Here is a tiny trained network, its code and every weight. The questions are about switching its units off for an input and a class, where a switched-off unit gives its printed mean instead of its output.

import numpy as np


def w(rows, s, z=0):
    codes = np.array(rows[::2]) - 128.0
    scale = np.full(codes.shape[1], s)
    scale[-1] = z or s
    return codes * scale


def f(y):
    return y / 2 * (1 + np.tanh(0.7978845608 * (y + 0.044715 * y**3)))


def log_softmax(a):
    a = a - a.max(-1, keepdims=True)
    return a - np.log(np.exp(a).sum(-1, keepdims=True))


def net(x, mask):
    res = np.array(x, float).reshape(1, 8) / 4 @ E
    y = f(res @ A[0][:, :-1].T + A[0][:, -1])
    res = res + np.where(mask, y, B[0][:, -1]) @ B[0][:, :-1]
    return log_softmax(res[-1] @ U[:, :-1].T + U[:, -1])


A, B = {}, {}
E = w([
[64,39,131,129,50,25],'x0',
[128,127,122,128,128,128],'x1',
[128,128,121,130,128,128],'x2',
[129,127,133,127,129,128],'x3',
[128,128,131,127,128,127],'x4',
[109,11,128,127,222,166],'x5',
[253,103,127,129,156,34],'x6',
[205,54,138,123,21,232],'x7',
],0.0063)
A[0] = w([
[213,112,136,126,144,76,102],'n1',
[111,64,121,125,183,147,57],'n2',
[174,230,120,137,45,83,52],'n3',
[119,137,126,116,143,117,96],'n4',
[136,173,135,128,87,109,60],'n5',
[90,161,118,135,177,71,95],'n6',
[115,57,123,129,192,147,64],'n7',
[150,97,126,126,91,160,68],'n8',
[197,111,136,135,147,83,83],'n9',
[92,155,134,133,174,82,88],'n10',
[95,156,137,132,174,88,112],'n11',
[91,71,131,126,89,64,79],'n12',
[154,214,117,141,47,91,55],'n13',
[99,156,122,121,171,89,91],'n14',
[151,93,136,141,88,163,81],'n15',
[237,223,135,127,249,235,1],'n16',
[41,136,124,128,106,184,76],'n17',
[130,50,124,141,196,145,70],'n18',
[228,48,122,133,18,205,94],'n19',
[226,115,118,126,131,65,103],'n20',
[178,119,118,125,145,98,66],'n21',
[197,109,139,128,147,82,85],'n22',
[46,138,127,133,112,182,74],'n23',
[112,131,131,124,123,137,62],'n24',
[95,87,129,125,91,78,74],'n25',
[178,82,145,115,82,187,51],'n26',
[83,153,125,138,223,51,110],'n27',
[10,146,140,126,99,203,66],'n28',
[201,105,135,127,145,77,84],'n29',
[95,84,130,121,90,77,78],'n30',
[143,44,124,134,207,134,79],'n31',
[103,47,126,142,70,47,78],'n32',
[125,51,123,135,197,148,69],'n33',
[95,157,126,120,175,87,92],'n34',
[96,84,129,119,90,78,83],'n35',
[173,120,111,133,142,101,73],'n36',
[200,110,133,126,147,82,85],'n37',
],0.013,0.0052)
B[0] = w([
[61,132,132,153,147,124,172],'n1',
[126,131,127,73,104,125,156],'n2',
[124,129,122,7,91,127,196],'n3',
[137,124,120,130,134,134,127],'n4',
[128,99,120,89,116,118,143],'n5',
[168,132,122,130,182,129,176],'n6',
[124,143,121,60,100,131,163],'n7',
[149,136,125,130,163,128,148],'n8',
[77,122,137,150,138,123,158],'n9',
[161,129,124,129,174,132,165],'n10',
[158,124,128,130,174,123,166],'n11',
[162,135,120,170,67,145,172],'n12',
[124,125,136,23,97,140,183],'n13',
[156,122,128,131,169,133,159],'n14',
[154,135,131,131,171,124,155],'n15',
[193,125,127,222,3,124,228],'n16',
[56,137,131,154,139,118,173],'n17',
[121,120,132,52,105,123,166],'n18',
[196,128,127,135,234,122,245],'n19',
[49,135,128,153,150,135,182],'n20',
[96,130,129,144,130,136,140],'n21',
[74,124,122,152,137,128,159],'n22',
[62,120,132,151,136,120,169],'n23',
[118,133,125,134,119,141,120],'n24',
[160,125,130,160,84,129,158],'n25',
[173,126,128,132,187,128,176],'n26',
[175,126,132,138,206,131,206],'n27',
[26,124,125,163,143,129,195],'n28',
[69,120,127,153,138,129,163],'n29',
[160,128,126,162,81,132,161],'n30',
[112,127,131,44,105,134,172],'n31',
[170,133,135,182,54,123,190],'n32',
[121,136,124,50,102,126,167],'n33',
[159,127,135,130,174,125,164],'n34',
[159,132,125,162,82,130,161],'n35',
[101,133,135,141,131,123,137],'n36',
[71,128,123,152,139,133,161],'n37',
],0.045,0.012)
U = w([
[202,137,133,156,207,104,250],'0',
[181,142,131,218,3,113,13],'1',
[9,130,135,181,128,101,162],'2',
[126,132,126,9,66,110,85],'3',
],0.0052,0.0016)

Each question gives the input, the list of numbers given to net, and the class t.
The units are the neurons (one row each of A and B). Each row of codes is followed by its name. A weight is (code - 128) times the scale printed after its matrix; where a second scale follows, it is the last column's (A, B and U).
mask holds one flag per neuron, in row order. A switched-off neuron (its flag False) gives its mean, the last column of its row in B, instead of its output. The means were averaged over made-up inputs and are rounded, as every weight is.
A unit's drop is (log p(t) with every unit on - log p(t) with that unit switched off) / (log p(t) with every unit on - log p(t) with every unit switched off).
unit that matters most: the unit with the biggest drop
top k neurons: the k neurons with the biggest drops, biggest first
drop when u is switched off: that unit's drop, to one decimal
input [-6,1,-4,-4,-1,-8,-4,6], class 3: unit that matters most : n3
input [-2,6,5,1,-2,-8,-8,-2], class 2: top 2 neurons : [n28 n17]
input [-3,6,2,4,-7,0,8,-7], class 2: top 3 neurons : [n19 n20 n1]
input [4,-8,7,-7,-4,-2,-4,-1], class 1: top 2 neurons : [n20 n1]
input [7,0,7,2,7,8,7,1], class 3: top 2 neurons : [n31 n16]
input [7,-4,-3,-6,4,8,0,-2], class 3: top 2 neurons : [n16 n31]
input [4,1,-8,4,4,-5,-7,-6], class 2: top 3 neurons : [n28 n19 n17]
input [-3,-3,-8,-8,-2,-5,-5,4], class 2: top 2 neurons : [n28 n17]
input [-5,6,-5,-8,3,3,4,4], class 1: top 2 neurons : [n16 n27]
input [-8,4,5,4,-7,-2,-6,-6], class 1: top 2 neurons : [n16 n19]
input [0,1,7,6,7,3,6,3], class 2: drop when n10 is switched off : 0.0
input [-8,1,0,4,1,4,7,3], class 1: drop when n16 is switched off : 5.8
input [-6,4,-5,3,2,1,-8,-4], class 2: drop when n28 is switched off : 0.9
input [-6,4,-5,7,-4,-1,3,-2], class 1: drop when n16 is switched off : 0.2
input [-6,-3,2,0,0,7,3,2], class 3: unit that matters most : n31
